Below is a small trained network, with its code and all its weights. Each question gives an input and a class and asks what happens when units are switched off, that is, made to give their printed mean instead of their output.

import numpy as np


def w(rows, s, z=0):
    codes = np.array(rows[::2]) - 128.0
    scale = np.full(codes.shape[1], s)
    scale[-1] = z or s
    return codes * scale


def norm(h):
    return h / np.sqrt((h * h).mean(-1, keepdims=True) + 1e-5)


def f(y):
    return np.maximum(y, 0)


def log_softmax(a):
    a = a - a.max(-1, keepdims=True)
    return a - np.log(np.exp(a).sum(-1, keepdims=True))


def net(x, mask):
    res = np.array(x, float).reshape(1, 4) / 4 @ E
    u = 0
    for l in range(3):
        y = f(norm(res) @ A[l][:, :-1].T + A[l][:, -1])
        res = res + np.where(mask[u : u + 9], y, B[l][:, -1]) @ B[l][:, :-1]
        u += 9
    return log_softmax(norm(res)[-1] @ U[:, :-1].T + U[:, -1])


A, B = {}, {}
E = w([
[213,156,241,172,102,252,68,109,110,130,123,118],'x0',
[192,118,61,124,152,44,202,214,127,118,86,71],'x1',
[145,146,123,193,149,148,50,201,205,124,124,177],'x2',
[113,108,174,83,3,161,164,123,232,139,30,86],'x3',
],0.0061)
A[0] = w([
[124,126,107,82,121,57,150,102,129,158,138,96,56],'0.n0',
[114,127,174,135,72,170,112,146,135,119,69,108,92],'0.n1',
[83,157,114,163,138,111,82,120,177,171,116,194,49],'0.n2',
[143,146,253,151,146,182,102,108,83,130,161,117,3],'0.n3',
[135,106,147,157,184,109,106,170,158,129,172,147,136],'0.n4',
[87,122,105,142,142,132,103,108,70,143,182,137,74],'0.n5',
[127,125,117,110,150,160,144,120,115,155,133,95,72],'0.n6',
[179,146,120,161,153,112,92,130,142,129,120,67,98],'0.n7',
[186,152,105,180,126,71,149,186,118,109,111,139,13],'0.n8',
],0.0075,0.0039)
B[0] = w([
[75,29,183,207,166,233,184,110,102,27,14,179,233],'0.n0',
[229,94,204,161,182,124,202,90,195,160,201,112,251],'0.n1',
[67,53,203,161,112,115,89,233,78,106,172,83,202],'0.n2',
[153,193,255,233,34,194,105,42,44,160,140,188,253],'0.n3',
[144,200,153,186,114,33,130,184,100,100,198,131,227],'0.n4',
[184,107,121,42,157,142,117,120,188,117,232,181,207],'0.n5',
[51,84,139,190,173,191,165,116,197,139,174,155,140],'0.n6',
[84,194,93,131,130,191,121,95,107,218,40,150,193],'0.n7',
[115,184,95,211,111,98,123,11,97,188,56,105,222],'0.n8',
],0.005,0.0042)
A[1] = w([
[177,106,146,62,39,144,92,67,193,179,139,105,67],'1.n0',
[156,142,123,103,68,179,48,109,127,93,136,120,44],'1.n1',
[162,197,53,127,127,139,115,191,105,132,84,110,2],'1.n2',
[69,90,45,3,90,92,217,154,134,98,18,66,52],'1.n3',
[121,122,148,85,125,159,87,75,76,156,190,186,136],'1.n4',
[128,133,111,14,109,148,123,116,105,115,143,111,54],'1.n5',
[128,163,121,97,91,149,171,124,203,152,63,98,142],'1.n6',
[95,115,35,117,128,45,130,148,148,91,146,132,179],'1.n7',
[121,143,178,74,85,156,165,149,166,147,124,92,79],'1.n8',
],0.006,0.0028)
B[1] = w([
[215,182,129,144,120,36,58,159,127,196,143,168,180],'1.n0',
[166,120,135,152,181,154,114,128,61,167,54,82,148],'1.n1',
[104,175,42,135,114,113,116,106,125,169,116,143,150],'1.n2',
[89,8,169,224,104,235,216,66,85,117,155,194,254],'1.n3',
[128,176,101,84,177,219,150,127,85,63,42,55,193],'1.n4',
[117,153,49,139,163,104,82,166,166,126,68,157,133],'1.n5',
[155,64,125,72,112,120,182,157,126,141,136,77,212],'1.n6',
[124,166,254,149,92,167,121,94,82,128,117,103,210],'1.n7',
[178,144,189,114,143,58,154,111,157,113,190,125,174],'1.n8',
],0.006,0.0068)
A[2] = w([
[102,142,111,62,129,119,163,116,122,126,115,155,142],'2.n0',
[187,198,35,196,173,84,97,141,133,87,115,108,107],'2.n1',
[174,105,126,71,80,87,117,128,191,157,121,104,60],'2.n2',
[129,121,108,1,199,130,105,95,94,78,115,99,1],'2.n3',
[65,125,107,142,135,103,33,206,125,99,169,168,15],'2.n4',
[129,114,56,109,118,127,178,121,126,157,97,155,34],'2.n5',
[165,89,140,52,112,116,152,107,233,181,173,144,62],'2.n6',
[160,120,110,123,102,118,147,116,164,227,68,91,99],'2.n7',
[147,128,167,147,99,139,133,158,163,158,126,132,17],'2.n8',
],0.0081,0.0021)
B[2] = w([
[147,101,117,46,121,116,148,113,135,92,164,127,153],'2.n0',
[66,138,83,121,96,73,116,103,176,175,91,156,234],'2.n1',
[172,89,122,25,165,72,77,139,172,96,109,80,201],'2.n2',
[128,151,54,110,165,128,103,114,240,101,147,182,170],'2.n3',
[122,65,129,109,58,142,141,179,189,168,166,105,214],'2.n4',
[89,76,120,90,89,145,131,149,106,133,114,118,182],'2.n5',
[197,144,165,129,180,2,105,151,160,87,146,102,231],'2.n6',
[132,132,80,51,137,169,106,173,87,74,107,75,254],'2.n7',
[129,162,102,100,195,160,137,108,134,71,101,111,220],'2.n8',
],0.008,0.0041)
U = w([
[89,14,156,152,119,149,229,79,79,80,99,126,226],'0',
[75,193,66,201,122,28,89,97,117,211,106,168,103],'1',
[195,210,212,185,116,244,60,61,52,144,118,138,216],'2',
[225,108,194,58,161,70,114,130,179,67,103,57,126],'3',
[105,155,37,43,205,182,109,74,142,52,197,174,45],'4',
[69,88,149,141,71,136,61,235,160,142,211,138,109],'5',
[131,151,42,88,104,152,106,146,101,152,27,59,6],'6',
],0.012,0.0018)

Each question gives the input, the list of numbers given to net, and the class t.
The units are the neurons (one row each of A and B). Each row of codes is followed by its name. A weight is (code - 128) times the scale printed after its matrix; where a second scale follows, it is the last column's (A, B and U).
mask holds one flag per neuron, layer by layer. A switched-off neuron (its flag False) gives its mean, the last column of its row in B, instead of its output. The means were averaged over made-up inputs and are rounded, as every weight is.
A unit's drop is (log p(t) with every unit on - log p(t) with that unit switched off) / (log p(t) with every unit on - log p(t) with every unit switched off).
The circuit of an input: a set's keep is (log p(t) with only the set's units on - log p(t) with every unit switched off) / (log p(t) with every unit on - log p(t) with every unit switched off). Starting from the 12 units with the biggest drops (on a tie, the unit counted first), units are removed one at a time, each time the one whose removal leaves the highest keep (on an exact tie, the one counted first), for as long as the keep stays at least 0.8.
units of the circuit, in order: the units of the circuit, biggest drop first
k most important neurons: the k neurons with the biggest drops, biggest first
top k neurons in layer l: the k neurons of layer l with the biggest drops, biggest first
drop of u: that unit's drop, to one decimal
input [-4,2,8,-2], class 1: units of the circuit, in order -> 0.n8
input [-1,0,3,-6], class 1: units of the circuit, in order -> 2.n1; 1.n3
input [5,6,-5,-5], class 1: 3 most important neurons -> 1.n3; 2.n1; 1.n7
input [2,1,0,-5], class 1: units of the circuit, in order -> 1.n3; 2.n1; 1.n7
input [-3,-6,2,2], class 5: units of the circuit, in order -> 0.n2; 1.n3
input [2,-1,6,-7], class 5: 2 most important neurons -> 2.n4; 0.n2
input [-3,6,5,6], class 0: 2 most important neurons -> 1.n3; 0.n3
input [-4,0,-1,-4], class 4: 2 most important neurons -> 0.n5; 1.n3
input [-2,-6,5,4], class 3: 2 most important neurons -> 0.n1; 1.n3
input [4,2,4,-5], class 1: 2 most important neurons -> 2.n1; 1.n3
input [4,7,-3,-3], class 6: 2 most important neurons -> 2.n7; 0.n7
input [-1,-4,0,2], class 3: 2 most important neurons -> 0.n1; 1.n3
input [0,-5,6,0], class 5: 2 most important neurons -> 0.n2; 2.n4
input [0,3,5,0], class 1: top neuron in layer 0 -> 0.n4
input [4,2,-2,7], class 3: drop of 0.n8 -> 0.0
input [-2,-3,-5,-1], class 4: drop of 0.n5 -> 0.1
input [-4,-6,4,3], class 5: drop of 0.n2 -> 3.8
